Below are the code and all the weights of a small trained network. Each question names an input and a class and asks about switching units off, where a switched-off unit gives its printed mean instead of its output.

import numpy as np


def w(rows, s, z=0):
    codes = np.array(rows[::2]) - 128.0
    scale = np.full(codes.shape[1], s)
    scale[-1] = z or s
    return codes * scale


def f(y):
    return y / 2 * (1 + np.tanh(0.7978845608 * (y + 0.044715 * y**3)))


def log_softmax(a):
    a = a - a.max(-1, keepdims=True)
    return a - np.log(np.exp(a).sum(-1, keepdims=True))


def net(x, mask):
    res = np.array(x, float).reshape(1, 4) / 4 @ E
    y = f(res @ A[0][:, :-1].T + A[0][:, -1])
    res = res + np.where(mask, y, B[0][:, -1]) @ B[0][:, :-1]
    return log_softmax(res[-1] @ U[:, :-1].T + U[:, -1])


A, B = {}, {}
E = w([
[228,181,205,57,74,164,129,249],'x0',
[150,67,87,25,99,64,158,128],'x1',
[185,90,155,164,147,115,242,119],'x2',
[206,58,186,111,185,102,52,77],'x3',
],0.013)
A[0] = w([
[197,102,160,148,184,130,191,114,104],'n0',
[206,193,215,100,51,122,89,147,144],'n1',
[186,172,182,107,98,146,158,200,42],'n2',
[163,89,96,35,94,68,142,115,253],'n3',
[194,156,150,137,93,136,131,156,96],'n4',
[135,148,172,191,123,181,104,139,89],'n5',
[71,186,146,130,95,155,193,144,41],'n6',
[157,124,117,155,113,141,223,133,172],'n7',
[105,118,53,210,210,67,141,34,97],'n8',
[132,136,166,196,142,216,120,139,83],'n9',
[155,104,79,79,117,91,136,136,60],'n10',
[147,160,207,225,131,151,97,114,111],'n11',
[160,105,73,75,77,111,145,111,107],'n12',
[87,163,77,145,63,144,172,162,74],'n13',
[97,94,150,84,113,98,143,140,13],'n14',
[119,128,36,149,161,135,142,103,22],'n15',
[216,91,203,127,203,123,35,78,54],'n16',
[113,149,79,93,84,143,8,149,179],'n17',
],0.011,0.0048)
B[0] = w([
[222,90,67,167,140,75,32,190,195],'n0',
[77,87,98,129,128,181,137,134,243],'n1',
[111,86,121,91,86,232,121,101,228],'n2',
[80,153,157,176,217,112,144,95,252],'n3',
[100,98,87,115,103,215,148,157,184],'n4',
[126,192,90,132,178,116,164,45,171],'n5',
[95,161,166,66,102,70,128,186,188],'n6',
[167,91,70,234,96,65,53,184,199],'n7',
[102,58,101,78,125,219,135,190,251],'n8',
[115,184,78,137,182,115,172,115,178],'n9',
[125,228,73,134,202,162,139,108,180],'n10',
[110,192,118,133,246,127,117,115,190],'n11',
[118,191,97,167,192,138,191,105,193],'n12',
[114,157,178,74,123,1,106,209,205],'n13',
[157,219,28,76,184,121,146,95,149],'n14',
[119,72,71,71,106,148,141,143,168],'n15',
[70,156,179,51,66,22,154,244,230],'n16',
[191,90,69,244,110,116,42,162,225],'n17',
],0.0084,0.017)
U = w([
[77,74,89,44,119,250,159,128,99],'0',
[76,165,167,36,105,34,148,183,119],'1',
[98,213,93,141,255,153,178,80,108],'2',
[179,106,59,224,108,109,35,155,104],'3',
[90,102,163,189,137,146,132,131,253],'4',
[167,94,157,134,94,159,155,55,109],'5',
[156,146,177,136,102,134,161,96,113],'6',
],0.0099,0.018)

Each question gives the input, the list of numbers given to net, and the class t.
The units are the neurons (one row each of A and B). Each row of codes is followed by its name. A weight is (code - 128) times the scale printed after its matrix; where a second scale follows, it is the last column's (A, B and U).
mask holds one flag per neuron, in row order. A switched-off neuron (its flag False) gives its mean, the last column of its row in B, instead of its output. The means were averaged over made-up inputs and are rounded, as every weight is.
A unit's drop is (log p(t) with every unit on - log p(t) with that unit switched off) / (log p(t) with every unit on - log p(t) with every unit switched off).
The circuit of an input: a set's keep is (log p(t) with only the set's units on - log p(t) with every unit switched off) / (log p(t) with every unit on - log p(t) with every unit switched off). Starting from the 12 units with the biggest drops (on a tie, the unit counted first), units are removed one at a time, each time the one whose removal leaves the highest keep (on an exact tie, the one counted first), for as long as the keep stays at least 0.8.
units of the circuit, in order: the units of the circuit, biggest drop first
most important unit: the unit with the biggest drop
k most important neurons: the k neurons with the biggest drops, biggest first
drop when u is switched off: that unit's drop, to one decimal
input [-4,-4,0,2], class 0: 4 most important neurons => (n8, n3, n12, n10)
input [-1,-3,7,3], class 3: most important unit => n0
input [0,6,5,-2], class 2: 2 most important neurons => (n17, n3)
input [6,-2,8,-3], class 3: 3 most important neurons => (n7, n0, n8)
input [6,-2,7,-6], class 3: 4 most important neurons => (n7, n16, n8, n0)
input [-7,-6,5,6], class 0: 2 most important neurons => (n8, n13)
input [2,-4,-3,2], class 2: 2 most important neurons => (n7, n11)
input [-3,2,4,6], class 1: 2 most important neurons => (n16, n17)
input [4,-7,-3,-6], class 2: 4 most important neurons => (n16, n5, n9, n11)
input [-4,1,-2,4], class 0: 3 most important neurons => (n8, n13, n6)
input [-4,6,7,0], class 3: 3 most important neurons => (n7, n0, n11)
input [1,-8,-7,4], class 2: 3 most important neurons => (n11, n5, n9)
input [3,3,-8,0], class 3: drop when n17 is switched off => 1.0
input [-3,3,6,2], class 3: units of the circuit, in order => (n0)
input [-6,2,-4,8], class 1: drop when n16 is switched off => 1.7
input [4,-1,2,-2], class 0: drop when n2 is switched off => 0.1
